Below are the code and all the weights of a small trained network. Each question names an input and a target symbol and asks about switching units off, where a switched-off unit gives its printed mean instead of its output.

import numpy as np


def w(rows, s, z=0):
    codes = np.array(rows[::2]) - 128.0
    scale = np.full(codes.shape[1], s)
    scale[-1] = z or s
    return codes * scale


def f(y):
    return y / 2 * (1 + np.tanh(0.7978845608 * (y + 0.044715 * y**3)))


def softmax(a):
    e = np.exp(a - a.max(-1, keepdims=True))
    return e / e.sum(-1, keepdims=True)


def log_softmax(a):
    a = a - a.max(-1, keepdims=True)
    return a - np.log(np.exp(a).sum(-1, keepdims=True))


def net(x, mask):
    ids = ['βδεζηθλμξπσφψω'.index(c) for c in x.split()]
    T = len(ids)
    res = E[ids] + P[:T]
    u = 0
    for l in range(3):
        q, k, v = (res @ M[l].T for M in (Q, K, V))
        z = softmax(np.where(np.tri(T) > 0, q @ k.T / 3**0.5, -1e9)) @ v
        res = res + np.where(mask[u], z, O[l][:, -1]) @ O[l][:, :-1]
        u += 1
        y = f(res @ A[l][:, :-1].T + A[l][:, -1])
        res = res + np.where(mask[u : u + 4], y, B[l][:, -1]) @ B[l][:, :-1]
        u += 4
    return log_softmax(res[-1] @ U[:, :-1].T + U[:, -1])


Q, K, V, O, A, B = {}, {}, {}, {}, {}, {}
E = w([
[69,157,207],'β',
[82,92,112],'δ',
[79,93,158],'ε',
[161,123,170],'ζ',
[167,110,142],'η',
[151,101,127],'θ',
[156,96,160],'λ',
[6,131,174],'μ',
[194,133,65],'ξ',
[164,131,54],'π',
[122,84,169],'σ',
[122,106,137],'φ',
[1,109,150],'ψ',
[119,171,123],'ω',
],0.017)
P = w([
[146,37,244],'0',
[109,52,176],'1',
[145,87,208],'2',
[87,122,190],'3',
[118,105,137],'4',
[109,110,105],'5',
[142,135,84],'6',
[152,153,110],'7',
[95,134,130],'8',
[120,168,112],'9',
[112,154,85],'10',
[121,170,79],'11',
[140,201,122],'12',
[120,176,79],'13',
],0.011)
Q[0] = w([
[101,118,186],'L0H0',
[151,32,33],'L0H0',
[12,100,31],'L0H0',
],0.011)
K[0] = w([
[117,207,26],'L0H0',
[254,46,34],'L0H0',
[195,63,28],'L0H0',
],0.0077)
V[0] = w([
[31,254,182],'L0H0',
[152,152,126],'L0H0',
[115,93,117],'L0H0',
],0.0078)
O[0] = w([
[180,123,68,244],'L0H0',
[140,150,153,7],'L0H0',
[79,61,254,203],'L0H0',
],0.0046,0.0015)
A[0] = w([
[80,57,162,99],'L0N0',
[254,92,51,233],'L0N1',
[154,206,238,253],'L0N2',
[118,137,103,171],'L0N3',
],0.0095,0.0044)
B[0] = w([
[223,140,162,216],'L0N0',
[110,44,194,196],'L0N1',
[92,69,54,254],'L0N2',
[174,25,254,149],'L0N3',
],0.0078,0.0046)
Q[1] = w([
[254,208,105],'L1H0',
[94,130,169],'L1H0',
[207,55,129],'L1H0',
],0.0073)
K[1] = w([
[115,142,86],'L1H0',
[98,180,128],'L1H0',
[14,156,255],'L1H0',
],0.0076)
V[1] = w([
[9,1,198],'L1H0',
[170,30,220],'L1H0',
[198,62,178],'L1H0',
],0.007)
O[1] = w([
[106,199,247,251],'L1H0',
[189,138,135,227],'L1H0',
[102,125,181,185],'L1H0',
],0.012)
A[1] = w([
[169,142,199,83],'L1N0',
[98,75,75,52],'L1N1',
[254,116,207,224],'L1N2',
[153,81,119,255],'L1N3',
],0.0065,0.0024)
B[1] = w([
[121,103,102,220],'L1N0',
[144,98,108,119],'L1N1',
[2,159,74,249],'L1N2',
[63,193,231,126],'L1N3',
],0.0091,0.013)
Q[2] = w([
[147,103,25],'L2H0',
[44,87,164],'L2H0',
[254,101,15],'L2H0',
],0.0086)
K[2] = w([
[109,84,160],'L2H0',
[119,254,102],'L2H0',
[153,107,175],'L2H0',
],0.0077)
V[2] = w([
[83,44,117],'L2H0',
[254,39,152],'L2H0',
[228,156,167],'L2H0',
],0.0074)
O[2] = w([
[34,23,136,131],'L2H0',
[140,159,2,5],'L2H0',
[87,91,69,80],'L2H0',
],0.0089,0.019)
A[2] = w([
[154,131,177,136],'L2N0',
[79,160,200,22],'L2N1',
[147,124,85,4],'L2N2',
[117,108,1,33],'L2N3',
],0.014,0.0016)
B[2] = w([
[218,253,170,182],'L2N0',
[87,149,47,254],'L2N1',
[225,231,111,128],'L2N2',
[232,78,69,128],'L2N3',
],0.0052,0.051)
U = w([
[1,119,140,183],'β',
[151,88,243,226],'δ',
[149,171,123,251],'ε',
[126,66,173,84],'ζ',
[172,227,31,58],'η',
[195,51,240,35],'θ',
[88,82,125,87],'λ',
[158,87,182,48],'μ',
[40,49,137,21],'ξ',
[49,133,63,70],'π',
[164,104,162,3],'σ',
[159,153,118,61],'φ',
[101,186,42,35],'ψ',
[105,69,178,121],'ω',
],0.0091,0.004)

Each question gives the input, a string of symbols that net reads in full, and the target symbol t.
The units are the heads (3 rows each of Q, K, V and O) and the neurons (one row each of A and B). Each row of codes is followed by its name. A weight is (code - 128) times the scale printed after its matrix; where a second scale follows, it is the last column's (O, A, B and U).
mask holds one flag per unit, layer by layer, with each layer's heads first. A switched-off unit (its flag False) gives its mean, the last column of its rows in O or B, instead of its output. The means were averaged over made-up inputs and are rounded, as every weight is.
A unit's drop is (log p(t) with every unit on - log p(t) with that unit switched off) / (log p(t) with every unit on - log p(t) with every unit switched off).
The circuit of an input: a set's keep is (log p(t) with only the set's units on - log p(t) with every unit switched off) / (log p(t) with every unit on - log p(t) with every unit switched off). Starting from the 12 units with the biggest drops (on a tie, the unit counted first), units are removed one at a time, each time the one whose removal leaves the highest keep (on an exact tie, the one counted first), for as long as the keep stays at least 0.8.
units of the circuit, in order: the units of the circuit, biggest drop first
k most important neurons: the k neurons with the biggest drops, biggest first
top k neurons in layer l: the k neurons of layer l with the biggest drops, biggest first
drop of u: that unit's drop, to one decimal
input φ π θ, target β: units of the circuit, in order	[L1N2]
input ζ λ η ψ φ δ φ θ, target β: 2 most important neurons	[L1N2, L0N1]
input σ ξ δ ζ φ η π β η δ, target δ: 2 most important neurons	[L1N2, L2N1]
input φ δ ε ζ ζ β π, target β: 3 most important neurons	[L1N2, L0N1, L0N2]
input ε λ φ, target β: 3 most important neurons	[L1N2, L2N1, L1N0]
input μ β ε ζ λ, target β: 3 most important neurons	[L1N2, L2N1, L0N2]
input φ β μ π β ψ δ β ζ ε φ μ η, target β: top 2 neurons in layer 1	[L1N2, L1N3]
input φ μ δ ε ε η μ, target δ: 2 most important neurons	[L1N2, L2N0]
input π β φ ε ψ ξ, target β: 3 most important neurons	[L1N2, L0N1, L0N2]
input β β φ ψ θ φ η, target β: top 2 neurons in layer 0	[L0N1, L0N2]
input μ π β ε μ ψ ζ, target β: top 2 neurons in layer 0	[L0N1, L0N2]
input ψ π δ λ ξ, target β: 3 most important neurons	[L1N2, L0N1, L2N1]
input β δ φ ε β ε π, target β: top 2 neurons in layer 0	[L0N1, L0N2]
input β ε λ ψ η ζ, target β: 3 most important neurons	[L1N2, L2N1, L0N1]
input β ε ζ ψ λ θ φ θ β ψ, target δ: top neuron in layer 2	[L2N0]
input μ β σ, target β: drop of L1N2	1.4
input π σ ψ ζ μ β ξ μ, target δ: drop of L0H0	0.1
input ζ ξ σ, target β: drop of L1N2	0.6
